grid =
114	124	133	139	127	131
136	132	130	121	132	123
127	117	114	131	122	133
128	130	138	125	139	117
133	139	132	124	124	133
132	141	136	124	127	131
126	132	128	131	122	135
132	138	123	127	114	145
128	132	130	128	126	131
141	127	117	118	126	128
131	151	143	125	123	137
Rows and columns are counted from 1.
(1, 1) = 114
(2, 5) = 132
(9, 6) = 131
(4, 6) = 117
(11, 1) = 131
(5, 1) = 133
(11, 3) = 143
(11, 4) = 125
(6, 1) = 132
(7, 2) = 132
(3, 4) = 131
(8, 3) = 123
(9, 4) = 128
(7, 3) = 128
(2, 1) = 136
(3, 5) = 122
(2, 4) = 121
(7, 6) = 135
(6, 6) = 131
(5, 4) = 124

M =
[[133 123 121 130 130 113 145 125 128 134]
 [126 131 131 125 126 130 130 131 131 130]
 [135 121 120 132 131 109 151 125 129 137]
 [124 133 133 124 125 133 128 132 132 130]
 [127 128 128 126 127 126 131 128 128 128]
 [133 117 118 137 135 127 100 114 111 105]]
Rows and columns are counted from 1.
(1, 1) => 133
(5, 5) => 127
(3, 1) => 135
(1, 3) => 121
(3, 6) => 109
(3, 2) => 121
(4, 9) => 132
(3, 3) => 120
(1, 4) => 130
(1, 10) => 134
(1, 6) => 113
(1, 5) => 130
(6, 9) => 111
(4, 8) => 132
(3, 10) => 137
(5, 9) => 128
(4, 5) => 125
(5, 8) => 128
(5, 10) => 128

x =
[[133 137 133 140 128 122]
 [113 131 117 126 137 120]
 [141 134 140 143 122 117]
 [102 129 107 119 140 122]
 [106 126 107 116 139 122]
 [111 129 114 122 140 121]
 [137 136 134 142 121 122]
 [140 138 141 147 120 118]
 [104 126 106 116 139 121]
 [106 125 109 116 143 121]
 [106 124 106 114 140 122]
 [125 136 128 137 130 120]
 [100 126 105 115 143 121]
 [104 124 105 113 144 122]]
Indices start at 1.
row 1 col 1 => 133
row 9 col 1 => 104
row 2 col 3 => 117
row 14 col 2 => 124
row 7 col 4 => 142
row 12 col 2 => 136
row 11 col 1 => 106
row 8 col 5 => 120
row 14 col 4 => 113
row 12 col 5 => 130
row 4 col 1 => 102
row 3 col 1 => 141
row 13 col 5 => 143
row 11 col 4 => 114
row 6 col 3 => 114
row 13 col 2 => 126
row 9 col 5 => 139
row 1 col 3 => 133
row 11 col 3 => 106
row 2 col 5 => 137
row 5 col 3 => 107
row 7 col 5 => 121
row 6 col 6 => 121
row 10 col 6 => 121
row 13 col 4 => 115
row 10 col 3 => 109
row 4 col 5 => 140
row 9 col 2 => 126
row 7 col 6 => 122
row 13 col 1 => 100
row 5 col 1 => 106
row 8 col 2 => 138
row 12 col 6 => 120

B =
[[110 137 137 114 132 125 135 123 133 130 145 146]
 [133 109 140 116 132 111 111 134 138 135 115 120]
 [112 140 113 147 142 110 122 138 110 129 120 137]
 [114 143 109 108 120 146 138 115 125 124 115 147]
 [112 126 138 124 110 107 140 138 113 114 136 136]
 [120 148 121 127 118 132 122 116 122 122 114 140]
 [124 126 128 118 124 134 115 140 143 139 117 148]
 [149 142 138 149 115 107 144 149 120 112 127 125]
 [146 115 138 137 116 111 117 118 119 122 146 138]]
Rows and columns are counted from 1.
(1, 1) -> 110
(5, 6) -> 107
(2, 4) -> 116
(9, 3) -> 138
(5, 2) -> 126
(2, 12) -> 120
(7, 6) -> 134
(5, 7) -> 140
(4, 6) -> 146
(6, 8) -> 116
(9, 8) -> 118
(8, 11) -> 127
(3, 6) -> 110
(3, 2) -> 140
(4, 2) -> 143
(9, 2) -> 115
(4, 3) -> 109
(8, 6) -> 107
(9, 12) -> 138
(8, 9) -> 120
(8, 3) -> 138
(7, 4) -> 118
(6, 3) -> 121
(2, 11) -> 115
(2, 8) -> 134
(4, 9) -> 125
(2, 6) -> 111
(5, 10) -> 114
(6, 11) -> 114
(4, 7) -> 138
(5, 8) -> 138
(7, 8) -> 140
(5, 4) -> 124
(2, 3) -> 140
(2, 2) -> 109
(4, 12) -> 147

arr =
[[135 146 104 123 147]
 [110 132 104 134 124]
 [128 128 128 128 128]
 [135 142 110 124 144]
 [130 119 143 130 122]
 [139 145 104 125 149]
 [129 121 140 129 122]]
Rows and columns are counted from 1.
row 1 col 1 = 135
row 5 col 3 = 143
row 4 col 5 = 144
row 1 col 4 = 123
row 5 col 5 = 122
row 2 col 5 = 124
row 5 col 4 = 130
row 6 col 2 = 145
row 1 col 3 = 104
row 7 col 3 = 140
row 2 col 4 = 134

X =
[[137 121 133 126 123 146 129 125 129 121 134 126 124 131 124 136]
 [143 120 134 130 120 150 131 125 129 119 138 125 121 138 120 132]
 [144 121 134 131 119 149 132 125 129 119 138 125 121 140 119 129]
 [131 125 130 127 126 135 128 127 129 126 131 127 127 129 127 132]
 [141 120 134 128 121 149 130 125 129 120 137 125 122 135 122 134]
 [135 122 133 126 124 144 128 126 129 122 133 126 125 130 125 136]
 [132 124 131 126 126 137 128 127 129 125 131 127 126 129 126 133]
 [131 125 131 127 126 136 128 127 129 125 131 127 127 129 127 132]
 [133 123 131 126 125 139 128 126 129 124 132 127 126 129 126 134]
 [139 120 134 127 122 148 129 125 129 120 136 125 123 133 123 135]
 [134 123 132 126 125 141 128 126 129 123 133 126 126 129 126 135]]
Rows and columns are counted from 1.
(1, 1) -> 137
(1, 3) -> 133
(1, 2) -> 121
(8, 2) -> 125
(7, 2) -> 124
(1, 8) -> 125
(6, 2) -> 122
(2, 15) -> 120
(8, 14) -> 129
(4, 10) -> 126
(3, 3) -> 134
(10, 1) -> 139
(8, 10) -> 125
(11, 10) -> 123
(10, 15) -> 123
(8, 15) -> 127
(3, 5) -> 119
(7, 5) -> 126
(5, 1) -> 141
(11, 5) -> 125
(10, 10) -> 120
(6, 8) -> 126
(3, 6) -> 149
(1, 15) -> 124
(10, 2) -> 120
(3, 15) -> 119
(6, 14) -> 130
(9, 5) -> 125
(7, 13) -> 126
(9, 3) -> 131
(9, 1) -> 133
(10, 8) -> 125
(2, 4) -> 130
(5, 3) -> 134
(1, 7) -> 129

a =
[[116 123 112 115 135 120 111 113]
 [110 113 105 111 146 122 111 108]
 [131 126 134 132 125 132 134 133]
 [130 131 130 131 133 131 133 130]
 [129 128 130 130 127 129 130 130]
 [130 136 129 130 140 131 132 129]
 [129 130 129 129 133 130 131 129]
 [106 103 103 109 153 127 114 107]
 [133 124 137 135 128 136 141 137]
 [111 103 111 116 149 132 123 114]
 [135 131 138 137 136 138 143 137]
 [129 138 126 127 133 125 125 126]
 [120 157 106 112 145 108  99 107]
 [136 130 139 138 132 138 144 138]
 [126 140 122 124 136 122 120 122]]
Rows and columns are counted from 1.
row 1 col 1 = 116
row 9 col 3 = 137
row 14 col 4 = 138
row 9 col 5 = 128
row 4 col 2 = 131
row 15 col 2 = 140
row 10 col 8 = 114
row 5 col 7 = 130
row 13 col 4 = 112
row 6 col 5 = 140
row 10 col 5 = 149
row 3 col 6 = 132
row 14 col 7 = 144
row 11 col 2 = 131
row 1 col 6 = 120
row 2 col 6 = 122
row 3 col 3 = 134
row 15 col 5 = 136
row 14 col 2 = 130
row 15 col 3 = 122
row 15 col 8 = 122
row 3 col 5 = 125
row 7 col 4 = 129
row 6 col 7 = 132
row 11 col 6 = 138
row 12 col 2 = 138
row 1 col 2 = 123
row 9 col 1 = 133
row 14 col 6 = 138
row 8 col 6 = 127
row 3 col 1 = 131

data =
[[132 130 122 130]
 [126 122 136 126]
 [130 121 123 127]
 [124 120 150 125]
 [129 129 123 129]
 [132 129 117 129]
 [127 123 124 127]
 [133 116 121 127]]
Indices start at 1.
(1, 1): 132
(5, 1): 129
(6, 2): 129
(3, 1): 130
(4, 3): 150
(8, 4): 127
(8, 3): 121
(2, 2): 122
(7, 2): 123
(6, 1): 132
(7, 1): 127
(5, 4): 129
(5, 2): 129
(8, 1): 133
(8, 2): 116

A =
[[121 143 128 123 126 122 131 132 134 127]
 [139 120 128 128 130 125 127 122 120 126]
 [124 139 127 134 134 124 130 127 126 126]
 [122 134 134 130 130 129 124 142 136 127]
 [126 128 127 127 137 128 123 129 151 134]
 [112 113 133 130 130 121 129 129 139 132]
 [141 125 127 124 128 132 132 118 117 131]
 [129 136 126 129 127 131 118 133 113 127]
 [119 136 125 127 119 134 124 130 120 129]]
Rows and columns are counted from 1.
(1, 1) => 121
(4, 9) => 136
(8, 2) => 136
(4, 10) => 127
(6, 1) => 112
(6, 2) => 113
(8, 8) => 133
(6, 5) => 130
(3, 1) => 124
(2, 9) => 120
(6, 6) => 121
(5, 5) => 137
(8, 9) => 113
(3, 6) => 124
(7, 5) => 128
(7, 8) => 118
(4, 4) => 130
(4, 3) => 134
(3, 3) => 127
(5, 4) => 127
(9, 1) => 119
(8, 5) => 127
(1, 3) => 128
(5, 6) => 128
(6, 8) => 129
(7, 2) => 125
(3, 10) => 126
(7, 1) => 141
(4, 8) => 142
(2, 10) => 126
(2, 7) => 127
